Here is a tiny trained network, its code and every weight. The questions are about switching its units off for an input and a class, where a switched-off unit gives its printed mean instead of its output.

import numpy as np


def w(rows, s, z=0):
    codes = np.array(rows[::2]) - 128.0
    scale = np.full(codes.shape[1], s)
    scale[-1] = z or s
    return codes * scale


def f(y):
    return np.maximum(y, 0)


def log_softmax(a):
    a = a - a.max(-1, keepdims=True)
    return a - np.log(np.exp(a).sum(-1, keepdims=True))


def net(x, mask):
    res = np.array(x, float).reshape(1, 8) / 4 @ E
    y = f(res @ A[0][:, :-1].T + A[0][:, -1])
    res = res + np.where(mask, y, B[0][:, -1]) @ B[0][:, :-1]
    return log_softmax(res[-1] @ U[:, :-1].T + U[:, -1])


A, B = {}, {}
E = w([
[127,130,126,130,127,127,129,130,130,130,131,124],'x0',
[221,242,211,149,21,166,146,214,88,245,59,224],'x1',
[132,128,132,127,133,126,126,125,128,127,129,133],'x2',
[24,205,178,100,55,133,52,31,10,38,27,116],'x3',
[195,67,15,2,161,216,36,218,60,44,69,231],'x4',
[127,126,129,128,128,128,129,126,128,130,128,128],'x5',
[130,127,132,129,129,130,125,129,131,126,126,125],'x6',
[126,127,127,126,130,132,127,133,129,129,130,125],'x7',
],0.0057)
A[0] = w([
[240,217,200,149,30,137,134,208,74,246,44,235,68],'n1',
[60,39,54,114,221,83,112,54,152,42,174,70,63],'n2',
[155,106,64,75,134,163,101,171,95,85,99,166,85],'n3',
[161,94,47,50,139,185,77,186,99,70,94,187,118],'n4',
[171,93,43,54,147,185,73,208,87,69,101,188,147],'n5',
[30,188,176,81,81,160,44,42,33,22,49,115,8],'n6',
[39,198,240,255,73,34,242,36,208,213,206,17,107],'n7',
[231,48,80,123,242,149,171,224,241,188,231,143,11],'n8',
[65,30,64,115,225,79,99,56,138,42,171,67,30],'n9',
[26,192,175,85,85,143,35,35,32,28,39,125,53],'n10',
],0.0044,0.0015)
B[0] = w([
[10,228,200,44,89,251,116,222,245,19,224,36,235],'n1',
[45,215,193,60,93,231,116,216,217,62,197,70,194],'n2',
[162,98,148,111,174,119,91,84,96,109,88,162,179],'n3',
[185,92,164,100,178,109,74,65,75,105,66,187,203],'n4',
[187,91,169,110,200,103,76,58,52,94,53,192,211],'n5',
[141,86,45,220,77,53,209,138,144,232,163,118,215],'n6',
[239,49,184,49,237,112,22,31,8,61,1,228,255],'n7',
[119,76,19,248,32,23,228,132,109,248,161,98,213],'n8',
[61,207,193,77,81,222,125,205,208,65,179,73,192],'n9',
[155,79,24,232,60,36,216,142,133,239,184,105,222],'n10',
],0.0047,0.0096)
U = w([
[200,87,166,81,255,111,51,53,62,93,37,176,254],'0',
[42,231,173,71,95,229,129,197,196,77,184,75,61],'1',
[140,91,29,233,74,28,233,131,124,242,153,113,68],'2',
],0.0081,0.00071)

Each question gives the input, the list of numbers given to net, and the class t.
The units are the neurons (one row each of A and B). Each row of codes is followed by its name. A weight is (code - 128) times the scale printed after its matrix; where a second scale follows, it is the last column's (A, B and U).
mask holds one flag per neuron, in row order. A switched-off neuron (its flag False) gives its mean, the last column of its row in B, instead of its output. The means were averaged over made-up inputs and are rounded, as every weight is.
A unit's drop is (log p(t) with every unit on - log p(t) with that unit switched off) / (log p(t) with every unit on - log p(t) with every unit switched off).
The circuit of an input: a set's keep is (log p(t) with only the set's units on - log p(t) with every unit switched off) / (log p(t) with every unit on - log p(t) with every unit switched off). Starting from all 10 units, units are removed one at a time, each time the one whose removal leaves the highest keep (on an exact tie, the one counted first), for as long as the keep stays at least 0.8.
circuit, biggest first: the units of the circuit, biggest drop first
unit that matters most: the unit with the biggest drop
k most important neurons: the k neurons with the biggest drops, biggest first
drop of u: that unit's drop, to one decimal
input [-6,-6,-4,-5,3,0,-5,-2], class 1: circuit, biggest first -> n2
input [-4,-3,-4,5,-4,-4,5,4], class 2: 3 most important neurons -> n10, n6, n1
input [1,-6,7,3,-8,-4,6,1], class 0: 2 most important neurons -> n7, n1
input [-6,-1,-8,-8,7,-6,4,2], class 2: 2 most important neurons -> n8, n7
input [7,-4,-2,-3,0,-4,-7,0], class 1: 2 most important neurons -> n10, n2
input [-8,-7,-5,4,6,-4,-6,1], class 1: 2 most important neurons -> n2, n9
input [-3,8,2,-8,0,6,7,7], class 1: 3 most important neurons -> n1, n10, n6
input [-8,5,-7,4,1,0,-4,-8], class 1: 2 most important neurons -> n1, n8
input [5,-8,-1,7,-3,-3,3,-6], class 1: 2 most important neurons -> n2, n9
input [0,-3,8,7,6,0,2,1], class 2: 3 most important neurons -> n10, n6, n7
input [-3,7,-5,8,-5,-4,-4,-8], class 2: 3 most important neurons -> n10, n6, n2
input [-1,2,2,6,-5,-3,1,5], class 2: 2 most important neurons -> n10, n6
input [7,-7,7,8,-2,1,-4,-7], class 2: 3 most important neurons -> n10, n6, n1
input [-4,4,7,4,-7,2,-3,2], class 0: unit that matters most -> n7
input [-2,-1,-4,-5,-5,3,-1,5], class 0: 3 most important neurons -> n7, n10, n6
input [-2,8,-6,-2,-8,-2,3,6], class 0: drop of n7 -> 1.9
input [0,1,6,-3,-6,-3,5,-2], class 0: drop of n7 -> 0.6
input [-2,5,-8,-1,-1,-2,3,0], class 1: drop of n8 -> 0.0
